Where the symbols take the states:
J777: b>J385, q>J648, s>J502, f>J660, k>J960, y>J590
J903: b>J569, q>J377, s>J990, f>J592, k>J996, y>J872
J145: b>J590, q>J996, s>J412, f>J611, k>J648, y>J569
J592: b>J903, q>J785, s>J569, f>J475, k>J990, y>J819
J990: b>J996, q>J592, s>J461, f>J569, k>J611, y>J377
J590: b>J412, q>J461, s>J648, f>J145, k>J511, y>J990
J872: b>J785, q>J476, s>J377, f>J819, k>J475, y>J723
J790: b>J819, q>J723, s>J872, f>J476, k>J785, y>J397
J440: b>J593, q>J473, s>J403, f>J206, k>J306, y>J231
J785: b>J377, q>J790, s>J475, f>J872, k>J592, y>J503
J569: b>J990, q>J475, s>J996, f>J903, k>J461, y>J785
J492: b>J642, q>J593, s>J397, f>J306, k>J42, y>J206
J412: b>J648, q>J611, s>J511, f>J590, k>J660, y>J996
J996: b>J461, q>J903, s>J611, f>J990, k>J145, y>J475
J502: b>J960, q>J660, s>J101, f>J385, k>J638, y>J648
J719: b>J242, q>J638, s>J231, f>J464, k>J352, y>J960
J231: b>J352, q>J464, s>J473, f>J242, k>J263, y>J638
J593: b>J403, q>J263, s>J306, f>J440, k>J492, y>J352
J206: b>J440, q>J352, s>J593, f>J263, k>J403, y>J242
J648: b>J511, q>J145, s>J660, f>J412, k>J777, y>J461
J557: b>J464, q>J960, s>J719, f>J638, k>J242, y>J385
J660: b>J777, q>J412, s>J385, f>J511, k>J502, y>J145
J385: b>J502, q>J511, s>J960, f>J777, k>J101, y>J412
J611: b>J145, q>J990, s>J590, f>J461, k>J412, y>J903
J352: b>J473, q>J719, s>J263, f>J231, k>J206, y>J557
J473: b>J263, q>J242, s>J206, f>J352, k>J440, y>J464
J403: b>J306, q>J206, s>J492, f>J593, k>J642, y>J473
J723: b>J503, q>J642, s>J476, f>J42, k>J790, y>J306
J306: b>J492, q>J440, s>J642, f>J403, k>J397, y>J263
J42: b>J723, q>J492, s>J503, f>J397, k>J476, y>J403
J503: b>J476, q>J397, s>J790, f>J723, k>J819, y>J492
J397: b>J42, q>J306, s>J723, f>J642, k>J503, y>J593
J263: b>J206, q>J231, s>J440, f>J473, k>J593, y>J719
J475: b>J592, q>J872, s>J903, f>J377, k>J569, y>J790
J101: b>J638, q>J385, s>J557, f>J960, k>J464, y>J660
J642: b>J397, q>J403, s>J42, f>J492, k>J723, y>J440
J511: b>J660, q>J590, s>J777, f>J648, k>J385, y>J611
J242: b>J231, q>J557, s>J352, f>J719, k>J473, y>J101
J476: b>J790, q>J42, s>J819, f>J503, k>J872, y>J642
J464: b>J719, q>J101, s>J242, f>J557, k>J231, y>J502
J960: b>J101, q>J777, s>J638, f>J502, k>J557, y>J511
J819: b>J872, q>J503, s>J785, f>J790, k>J377, y>J42
J377: b>J475, q>J819, s>J592, f>J785, k>J903, y>J476
J461: b>J611, q>J569, s>J145, f>J996, k>J590, y>J592
J638: b>J557, q>J502, s>J464, f>J101, k>J719, y>J777

The rows follow the links: the fewer symbols apart two states are, the more alike their rows tend to be.

Each row is also shifted at random along 3 hidden directions that mean nothing.

Some states, each with a row of numbers:
J352	-11,10,-34,48,43,-55,1,35,10,70,-28,35,-13,-4,-41,-13,11,49,50,-30,-22,19,-1,34,-51,-28,24,-48,28,-46
J511	-127,14,29,-78,-12,25,18,13,-11,13,16,-21,56,-12,41,21,-21,-1,45,-12,41,-26,-28,1,36,-47,2,15,34,32
J557	-3,-30,-27,25,23,-49,28,43,3,15,42,67,4,-23,-41,18,-10,18,34,29,0,-51,-20,-58,14,9,-38,-12,-6,19
J475	62,-36,18,48,-24,31,-62,-32,49,-64,8,-6,5,1,-20,24,15,-10,-11,27,18,7,9,23,20,-1,3,70,-36,4
J593	56,54,43,22,-19,0,-10,-1,-31,23,-26,-60,-55,-10,5,-19,17,16,-19,-35,-4,22,-19,0,-54,45,29,-14,51,20
J642	11,24,6,-14,28,-9,25,-22,-44,7,-22,-43,-69,15,18,-42,1,-15,-69,-36,-42,32,18,-21,-21,57,-9,-36,17,2
J990	77,-8,-29,22,-42,14,-17,-46,-28,-83,-5,38,-3,25,21,20,51,21,-32,42,-17,0,12,27,13,-8,10,42,-35,-22
J819	-107,-16,55,-6,26,44,-57,-25,43,14,32,-21,-18,5,8,-20,-65,-35,-15,-50,-5,67,44,16,-4,9,15,-13,-30,-30
J785	31,-57,10,35,9,26,-53,0,100,-19,7,-24,40,-6,-47,13,6,-39,-7,27,25,-4,20,29,31,-24,-18,60,-34,4
J660	78,5,-21,-40,-51,23,21,13,-23,-20,-28,-23,48,-24,40,14,-32,-42,63,29,55,-39,-22,-17,27,-11,54,21,6,36
J502	47,2,2,-12,-47,19,13,9,-42,-23,25,4,-1,-36,29,23,-60,-24,52,12,40,-42,-35,-78,31,38,38,16,3,52
J638	-45,-4,-37,21,39,-28,21,-13,-63,0,28,61,-73,-13,9,0,-62,36,45,-36,-28,7,-24,-64,4,27,32,-27,8,-18
J145	-78,40,80,-89,-106,47,-7,9,-16,-14,54,26,99,15,57,35,30,-3,-28,54,41,-40,1,16,11,-11,-50,-8,-30,46
J440	7,25,11,31,35,-30,-3,17,8,47,-39,-53,-33,-7,-35,-10,48,35,4,-41,-5,11,-24,26,-39,-7,7,-2,73,2
J101	-65,-4,-6,7,20,-11,13,-8,-60,0,47,41,-57,-27,15,13,-64,28,43,-29,-13,-10,-35,-80,12,29,21,-8,18,9

In each set, the symbols that take the first to the second take the third to the fourth, perhaps in another order. Give the fourth.
Answer with the state's name.
A 42,-14,-11,32,-25,-35,19,42,8,26,44,77,27,-22,-30,24,-8,11,23,46,16,-49,-15,-53,-14,32,-27,-34,-28,22
B 41,3,-54,56,28,-52,13,31,4,54,-25,52,-13,-4,-39,-12,2,44,53,-9,-20,11,8,23,-52,-16,32,-54,5,-48
C 47,40,4,-62,-82,43,11,-3,-48,-20,-18,-11,57,1,77,8,-30,-32,43,20,43,-17,1,7,5,-10,61,-8,-14,16
D J777

A 53,3,-5,44,-7,-45,1,66,51,66,-4,31,52,-16,-57,6,39,22,42,30,16,-27,-10,25,-42,-20,-24,-35,12,-1
B 68,-9,-34,43,-17,-37,17,21,-26,14,24,84,-13,-15,-12,4,-29,15,36,26,-3,-16,2,-49,-22,39,16,-49,-29,-10
C 66,47,74,-22,-62,25,-5,-12,-43,-2,12,-51,-34,2,27,-20,1,-27,-80,-2,2,7,4,-39,-34,100,-20,-25,6,52
D J440

A 0,-11,8,-36,26,-12,32,19,31,24,4,-29,11,11,-15,-35,8,-49,-81,9,-14,-3,36,-20,4,28,-72,-26,-17,22
B -71,-49,1,23,64,16,-44,-13,82,4,-4,-25,-2,6,-33,-8,-26,-22,0,-28,-3,42,30,38,28,-32,-3,29,-17,-33
C -74,-3,74,-51,-11,31,-11,10,42,33,48,-23,25,13,13,-22,-38,-61,-66,-4,8,19,45,-21,-6,42,-56,-47,-48,24
D J377

A -5,25,54,-36,-14,13,15,-2,-18,14,18,-35,-25,12,17,-35,-9,-43,-87,-9,-11,12,27,-37,-20,70,-43,-39,-11,30
B 127,-1,-46,66,8,-56,12,56,50,58,-55,9,38,-10,-62,-4,50,17,46,27,13,-21,-11,47,-42,-30,8,-20,20,-17
C -66,-1,1,-35,-21,-1,9,-1,3,-36,20,32,58,32,12,30,79,29,-38,45,-4,-35,-6,34,34,-57,-68,33,-14,0
D J872

A -61,23,24,27,-2,-29,-11,34,1,72,29,56,-3,-9,-21,6,-8,46,38,-15,-3,11,-4,5,-57,2,-2,-64,10,-18
B 22,33,65,-51,-101,57,-2,12,-44,-19,35,-20,39,-36,62,31,-62,-39,49,19,71,-39,-33,-61,15,40,45,10,-3,73
C -8,-5,-8,27,-4,21,-40,-69,-37,-77,6,24,-48,30,22,17,21,40,-24,-5,-33,36,5,25,11,-5,27,44,-18,-43
D J503

A -75,13,-63,-56,33,-6,41,-17,-45,-5,-46,-1,21,21,50,-13,-2,21,43,-25,-15,11,1,50,24,-79,43,-4,23,-46
B -8,2,-20,-58,-17,9,34,27,-2,-1,-21,-26,71,-12,26,16,-10,-21,53,21,38,-46,-23,9,40,-50,20,19,18,24
C 39,-5,58,34,-68,53,-74,-47,9,-68,46,3,-7,2,13,31,5,-3,-25,22,22,11,0,2,11,33,8,55,-38,17
D J569

A 8,14,-58,-27,-14,0,24,-38,-60,-47,-38,38,8,41,49,-2,34,26,-3,16,-30,15,19,48,3,-42,27,-4,-20,-51
B 80,-23,16,43,-33,49,-71,-39,45,-34,-1,-16,1,2,-3,4,-38,-44,0,2,18,38,29,20,1,18,47,31,-52,-17
C -67,-42,3,-6,59,14,-19,1,74,25,2,-20,11,10,-28,-27,-34,-42,-23,-17,-13,33,48,21,14,-15,-23,-8,-34,-25
D J403

A 89,5,-53,-24,-52,4,28,-20,-33,-51,-34,38,53,34,38,6,51,4,-8,56,0,-18,18,42,8,-35,8,10,-38,-21
B -44,10,-74,-50,24,-6,41,-15,-42,-5,-57,1,23,26,44,-11,1,11,43,-15,-13,6,2,50,22,-76,47,-2,12,-48
C 25,-51,-10,49,21,24,-55,-28,65,-37,-13,-15,-8,4,-31,4,-1,-18,5,0,5,19,15,32,25,-25,15,63,-24,-27
D J903

A 66,-13,-45,-8,-4,0,30,3,-28,-27,-22,-11,1,-32,17,8,-47,-21,65,6,26,-40,-32,-47,33,-3,51,31,20,28
B -67,-4,13,10,-5,-21,7,16,-32,24,69,71,-25,-22,0,20,-46,29,27,-1,-2,-18,-23,-70,-7,38,-18,-33,-7,14
C -127,-2,-25,-72,27,-16,42,23,16,10,-12,13,83,22,8,20,54,23,14,22,2,-37,-11,49,48,-103,-55,18,19,-6
D J777

A -58,-23,13,13,7,13,-33,-34,10,-57,27,16,-5,21,-8,30,57,44,-37,16,-17,1,-13,24,30,-32,-42,61,-3,-11
B -87,-4,58,11,-30,41,-65,-52,-6,-59,54,9,-28,14,14,33,13,30,-34,-10,-9,25,-10,10,16,7,-11,53,-13,-1
C -141,-8,86,-51,6,41,-29,6,52,37,60,-20,21,10,2,-17,-49,-48,-58,-22,8,32,42,-10,0,28,-54,-41,-38,16
D J503

A 77,-34,-20,23,11,34,-36,-25,46,-14,-27,-19,1,8,-5,-30,-51,-61,-2,-5,-2,48,57,24,-5,12,49,-7,-57,-38
B -49,-14,6,-18,37,23,-13,-19,30,20,-1,-15,-15,17,3,-40,-58,-47,-33,-35,-22,57,59,10,-5,16,8,-39,-42,-35
C 48,-40,-95,25,61,-42,45,10,-22,-21,-36,18,-32,-25,-18,4,-31,9,66,4,-7,-32,-32,-55,44,-20,30,32,26,-5
D J385

A 154,30,-1,48,-25,-22,-4,25,7,23,-55,-49,-2,-11,-27,-10,46,-2,7,1,15,-11,-14,26,-41,17,20,6,41,24
B 140,42,30,21,-44,1,0,-3,-33,-3,-35,-62,-41,-8,5,-21,25,-11,-34,-8,11,4,-6,-8,-44,63,26,-9,30,30
C -39,-46,-43,-23,97,-41,44,26,67,34,-26,-30,19,20,-52,-42,20,-40,-60,3,-31,-4,41,8,25,-27,-80,-12,-8,-11
D J476

A 80,4,-33,38,59,-51,27,32,26,29,-69,-61,-16,-8,-57,-22,75,21,-9,-12,-10,-19,-21,26,-14,-19,-19,29,74,13
B -44,9,7,31,9,-39,1,49,22,70,22,49,21,-13,-39,9,8,39,40,-3,3,-8,-12,6,-37,-9,-21,-50,13,-19
C 7,36,12,36,23,-26,-9,23,3,54,-36,-37,-30,-7,-29,-12,30,41,22,-40,-7,17,-21,34,-50,-11,18,-17,65,-11
D J719

A 3,30,53,14,-4,-20,-4,47,41,53,-13,-54,10,-18,-48,6,65,20,-11,-6,23,-25,-35,15,-27,-6,-43,11,69,45
B 63,10,6,41,2,-37,-5,59,59,59,-30,-14,39,-17,-66,3,63,21,28,13,20,-31,-22,36,-38,-28,-23,-3,40,14
C 38,-9,-39,42,4,-44,18,35,-3,34,13,80,1,-11,-31,7,-8,25,43,19,-13,-14,1,-25,-29,8,-3,-49,-19,-21
D J557

